Below is a small trained network, with its code and all its weights. Each question gives an input and a class and asks what happens when units are switched off, that is, made to give their printed mean instead of their output.

import numpy as np


def w(rows, s, z=0):
    codes = np.array(rows[::2]) - 128.0
    scale = np.full(codes.shape[1], s)
    scale[-1] = z or s
    return codes * scale


def norm(h):
    return h / np.sqrt((h * h).mean(-1, keepdims=True) + 1e-5)


def f(y):
    return y / 2 * (1 + np.tanh(0.7978845608 * (y + 0.044715 * y**3)))


def log_softmax(a):
    a = a - a.max(-1, keepdims=True)
    return a - np.log(np.exp(a).sum(-1, keepdims=True))


def net(x, mask):
    res = np.array(x, float).reshape(1, 4) / 4 @ E
    u = 0
    for l in range(3):
        y = f(norm(res) @ A[l][:, :-1].T + A[l][:, -1])
        res = res + np.where(mask[u : u + 5], y, B[l][:, -1]) @ B[l][:, :-1]
        u += 5
    return log_softmax(norm(res)[-1] @ U[:, :-1].T + U[:, -1])


A, B = {}, {}
E = w([
[58,169,180,248,48,99,135,107,84],'x0',
[201,168,2,71,19,104,177,149,147],'x1',
[114,111,206,240,156,50,68,176,99],'x2',
[127,37,75,55,194,90,139,39,104],'x3',
],0.0089)
A[0] = w([
[118,199,50,77,110,129,77,225,124,58],'L0N1',
[86,99,187,137,138,112,53,67,115,120],'L0N2',
[30,6,89,119,243,74,108,116,96,39],'L0N3',
[254,95,40,96,166,112,217,84,171,93],'L0N4',
[140,114,93,33,111,139,191,120,87,3],'L0N5',
],0.0066,0.0022)
B[0] = w([
[178,135,105,133,102,35,118,176,154,178],'L0N1',
[81,78,123,165,143,121,119,105,106,212],'L0N2',
[169,106,98,123,155,28,93,119,130,253],'L0N3',
[126,181,187,142,119,179,138,104,120,244],'L0N4',
[151,194,90,191,176,167,213,96,12,184],'L0N5',
],0.011,0.0052)
A[1] = w([
[33,156,168,170,148,178,56,96,111,125],'L1N1',
[95,93,152,162,162,144,132,191,169,129],'L1N2',
[195,208,74,61,117,110,119,101,110,251],'L1N3',
[177,82,102,152,111,142,129,81,163,52],'L1N4',
[148,142,46,1,89,163,177,71,118,165],'L1N5',
],0.0084,0.0025)
B[1] = w([
[57,138,171,183,92,133,120,131,147,212],'L1N1',
[85,135,118,126,38,134,160,110,1,165],'L1N2',
[97,164,81,70,100,195,158,108,171,253],'L1N3',
[122,144,206,57,185,130,168,163,95,122],'L1N4',
[227,193,110,82,214,185,218,26,95,249],'L1N5',
],0.0094,0.0065)
A[2] = w([
[128,88,135,214,70,172,117,142,186,65],'L2N1',
[178,199,76,122,25,96,127,238,226,63],'L2N2',
[102,2,163,119,249,23,126,89,63,61],'L2N3',
[91,88,143,188,57,101,9,150,108,5],'L2N4',
[168,188,105,96,77,159,76,238,182,80],'L2N5',
],0.0065,0.0024)
B[2] = w([
[154,162,145,159,156,150,194,145,107,154],'L2N1',
[165,9,177,63,148,131,146,205,137,203],'L2N2',
[136,80,83,66,143,62,20,89,189,254],'L2N3',
[87,164,65,125,148,229,126,120,136,213],'L2N4',
[129,32,122,190,148,53,169,190,100,168],'L2N5',
],0.012,0.0069)
U = w([
[109,49,135,129,169,85,42,62,134,169],'0',
[53,155,199,228,114,167,104,151,84,19],'1',
[185,59,165,142,97,127,160,251,123,17],'2',
[199,154,116,90,145,179,180,57,123,254],'3',
],0.013,0.0019)

Each question gives the input, the list of numbers given to net, and the class t.
The units are the neurons (one row each of A and B). Each row of codes is followed by its name. A weight is (code - 128) times the scale printed after its matrix; where a second scale follows, it is the last column's (A, B and U).
mask holds one flag per neuron, layer by layer. A switched-off neuron (its flag False) gives its mean, the last column of its row in B, instead of its output. The means were averaged over made-up inputs and are rounded, as every weight is.
A unit's drop is (log p(t) with every unit on - log p(t) with that unit switched off) / (log p(t) with every unit on - log p(t) with every unit switched off).
The circuit of an input: a set's keep is (log p(t) with only the set's units on - log p(t) with every unit switched off) / (log p(t) with every unit on - log p(t) with every unit switched off). Starting from the 12 units with the biggest drops (on a tie, the unit counted first), units are removed one at a time, each time the one whose removal leaves the highest keep (on an exact tie, the one counted first), for as long as the keep stays at least 0.8.
units of the circuit, in order: the units of the circuit, biggest drop first
unit that matters most: the unit with the biggest drop
top k neurons: the k neurons with the biggest drops, biggest first
top k neurons in layer l: the k neurons of layer l with the biggest drops, biggest first
drop when u is switched off: that unit's drop, to one decimal
input [-8,7,6,-1], class 2: units of the circuit, in order : (L0N1; L2N2)
input [-6,-5,-1,-4], class 1: units of the circuit, in order : (L1N5; L2N3)
input [8,0,-5,-8], class 2: units of the circuit, in order : (L2N2; L0N4; L0N5)
input [6,1,3,2], class 1: unit that matters most : L0N3
input [6,-6,-7,2], class 1: top 2 neurons in layer 1 : (L1N1; L1N5)
input [-4,4,0,-4], class 2: top 3 neurons : (L0N1; L2N2; L2N5)
input [-8,-5,3,-6], class 1: top 2 neurons : (L0N3; L1N2)
input [7,7,6,0], class 2: top 2 neurons : (L2N2; L0N2)
input [5,0,-4,-3], class 2: top 2 neurons in layer 0 : (L0N2; L0N4)
input [7,-3,-2,2], class 1: drop when L1N1 is switched off : 0.9
input [-5,3,1,-4], class 2: drop when L0N1 is switched off : 0.7
input [1,2,3,-1], class 2: drop when L0N2 is switched off : 0.2
